Below are the code and all the weights of a small trained network. Each question names an input and a class and asks about switching units off, where a switched-off unit gives its printed mean instead of its output.

import numpy as np


def w(rows, s, z=0):
    codes = np.array(rows[::2]) - 128.0
    scale = np.full(codes.shape[1], s)
    scale[-1] = z or s
    return codes * scale


def norm(h):
    return h / np.sqrt((h * h).mean(-1, keepdims=True) + 1e-5)


def f(y):
    return y / 2 * (1 + np.tanh(0.7978845608 * (y + 0.044715 * y**3)))


def log_softmax(a):
    a = a - a.max(-1, keepdims=True)
    return a - np.log(np.exp(a).sum(-1, keepdims=True))


def net(x, mask):
    res = np.array(x, float).reshape(1, 2) / 4 @ E
    u = 0
    for l in range(4):
        y = f(norm(res) @ A[l][:, :-1].T + A[l][:, -1])
        res = res + np.where(mask[u : u + 7], y, B[l][:, -1]) @ B[l][:, :-1]
        u += 7
    return log_softmax(norm(res)[-1] @ U[:, :-1].T + U[:, -1])


A, B = {}, {}
E = w([
[137,255,177,165,86],'x0',
[96,110,143,89,157],'x1',
],0.0045)
A[0] = w([
[3,158,168,42,137,46],'0.n0',
[196,187,188,138,166,164],'0.n1',
[13,100,206,67,127,255],'0.n2',
[86,175,193,87,212,187],'0.n3',
[62,9,47,161,160,119],'0.n4',
[187,116,91,213,110,183],'0.n5',
[131,141,53,111,181,142],'0.n6',
],0.0063,0.001)
B[0] = w([
[136,138,83,237,190,177],'0.n0',
[90,158,155,84,139,172],'0.n1',
[93,136,47,218,182,194],'0.n2',
[84,108,154,237,192,175],'0.n3',
[86,97,194,95,113,255],'0.n4',
[253,67,142,236,144,171],'0.n5',
[98,62,152,128,155,141],'0.n6',
],0.006,0.0054)
A[1] = w([
[138,100,65,124,162,81],'1.n0',
[46,121,147,102,146,160],'1.n1',
[182,179,112,183,81,179],'1.n2',
[179,60,146,123,196,152],'1.n3',
[161,75,196,166,134,72],'1.n4',
[72,114,112,81,156,111],'1.n5',
[2,121,111,19,113,2],'1.n6',
],0.0095,0.0011)
B[1] = w([
[122,122,151,160,123,148],'1.n0',
[79,125,131,39,141,213],'1.n1',
[87,62,80,75,173,253],'1.n2',
[151,148,120,229,124,244],'1.n3',
[87,152,51,169,69,221],'1.n4',
[102,120,77,97,163,179],'1.n5',
[63,25,2,86,145,208],'1.n6',
],0.0075,0.004)
A[2] = w([
[202,75,199,187,88,110],'2.n0',
[87,164,199,174,253,213],'2.n1',
[104,146,245,54,238,162],'2.n2',
[47,106,160,106,151,5],'2.n3',
[180,86,96,120,215,20],'2.n4',
[161,134,63,186,146,124],'2.n5',
[155,106,23,140,103,162],'2.n6',
],0.0066,0.0013)
B[2] = w([
[103,87,95,122,31,132],'2.n0',
[254,167,158,119,102,255],'2.n1',
[174,166,203,169,94,208],'2.n2',
[172,55,128,66,108,166],'2.n3',
[80,171,157,161,145,150],'2.n4',
[135,186,102,98,220,182],'2.n5',
[146,140,209,33,171,216],'2.n6',
],0.0065,0.0043)
A[3] = w([
[113,115,111,163,7,9],'3.n0',
[177,136,134,145,122,212],'3.n1',
[150,143,139,80,143,7],'3.n2',
[133,139,160,75,195,75],'3.n3',
[172,136,88,158,130,207],'3.n4',
[115,154,102,194,108,75],'3.n5',
[101,162,123,58,145,57],'3.n6',
],0.011,0.0015)
B[3] = w([
[159,199,120,219,26,190],'3.n0',
[103,110,251,31,151,246],'3.n1',
[254,113,46,203,124,146],'3.n2',
[196,189,49,66,12,252],'3.n3',
[68,103,105,65,85,245],'3.n4',
[108,128,175,144,84,207],'3.n5',
[221,104,17,142,140,195],'3.n6',
],0.0062,0.0024)
U = w([
[78,105,165,107,97,19],'0',
[188,177,210,113,111,201],'1',
[62,32,68,109,162,208],'2',
[107,92,119,205,2,118],'3',
[126,118,116,128,109,3],'4',
[215,140,42,91,100,130],'5',
[93,139,151,206,222,134],'6',
],0.018,0.0069)

Each question gives the input, the list of numbers given to net, and the class t.
The units are the neurons (one row each of A and B). Each row of codes is followed by its name. A weight is (code - 128) times the scale printed after its matrix; where a second scale follows, it is the last column's (A, B and U).
mask holds one flag per neuron, layer by layer. A switched-off neuron (its flag False) gives its mean, the last column of its row in B, instead of its output. The means were averaged over made-up inputs and are rounded, as every weight is.
A unit's drop is (log p(t) with every unit on - log p(t) with that unit switched off) / (log p(t) with every unit on - log p(t) with every unit switched off).
most important unit: the unit with the biggest drop
top k neurons: the k neurons with the biggest drops, biggest first
top k neurons in layer l: the k neurons of layer l with the biggest drops, biggest first
drop when u is switched off: that unit's drop, to one decimal
input [-6,-7], class 3: most important unit : 0.n5
input [6,-7], class 5: top 2 neurons : (0.n4; 1.n2)
input [-4,-4], class 3: top 4 neurons : (0.n5; 0.n1; 1.n2; 3.n0)
input [-1,-7], class 2: top 3 neurons : (1.n2; 0.n4; 2.n5)
input [-2,-2], class 3: top 3 neurons : (0.n5; 0.n1; 1.n2)
input [-2,8], class 6: top 2 neurons : (0.n0; 0.n2)
input [5,8], class 6: top 2 neurons in layer 0 : (0.n0; 0.n3)
input [5,-7], class 5: top 2 neurons : (1.n2; 0.n4)
input [1,0], class 1: top 2 neurons : (0.n4; 0.n1)
input [-1,-6], class 2: top 4 neurons : (1.n2; 0.n4; 2.n5; 0.n5)
input [0,-5], class 2: top 2 neurons : (1.n2; 0.n4)
input [-1,5], class 6: top 2 neurons in layer 0 : (0.n2; 0.n0)
input [-1,-4], class 3: drop when 1.n3 is switched off : 0.1
input [2,2], class 1: most important unit : 2.n1
input [-2,-7], class 3: drop when 2.n0 is switched off : 0.2
input [-6,-6], class 3: drop when 0.n5 is switched off : 0.8
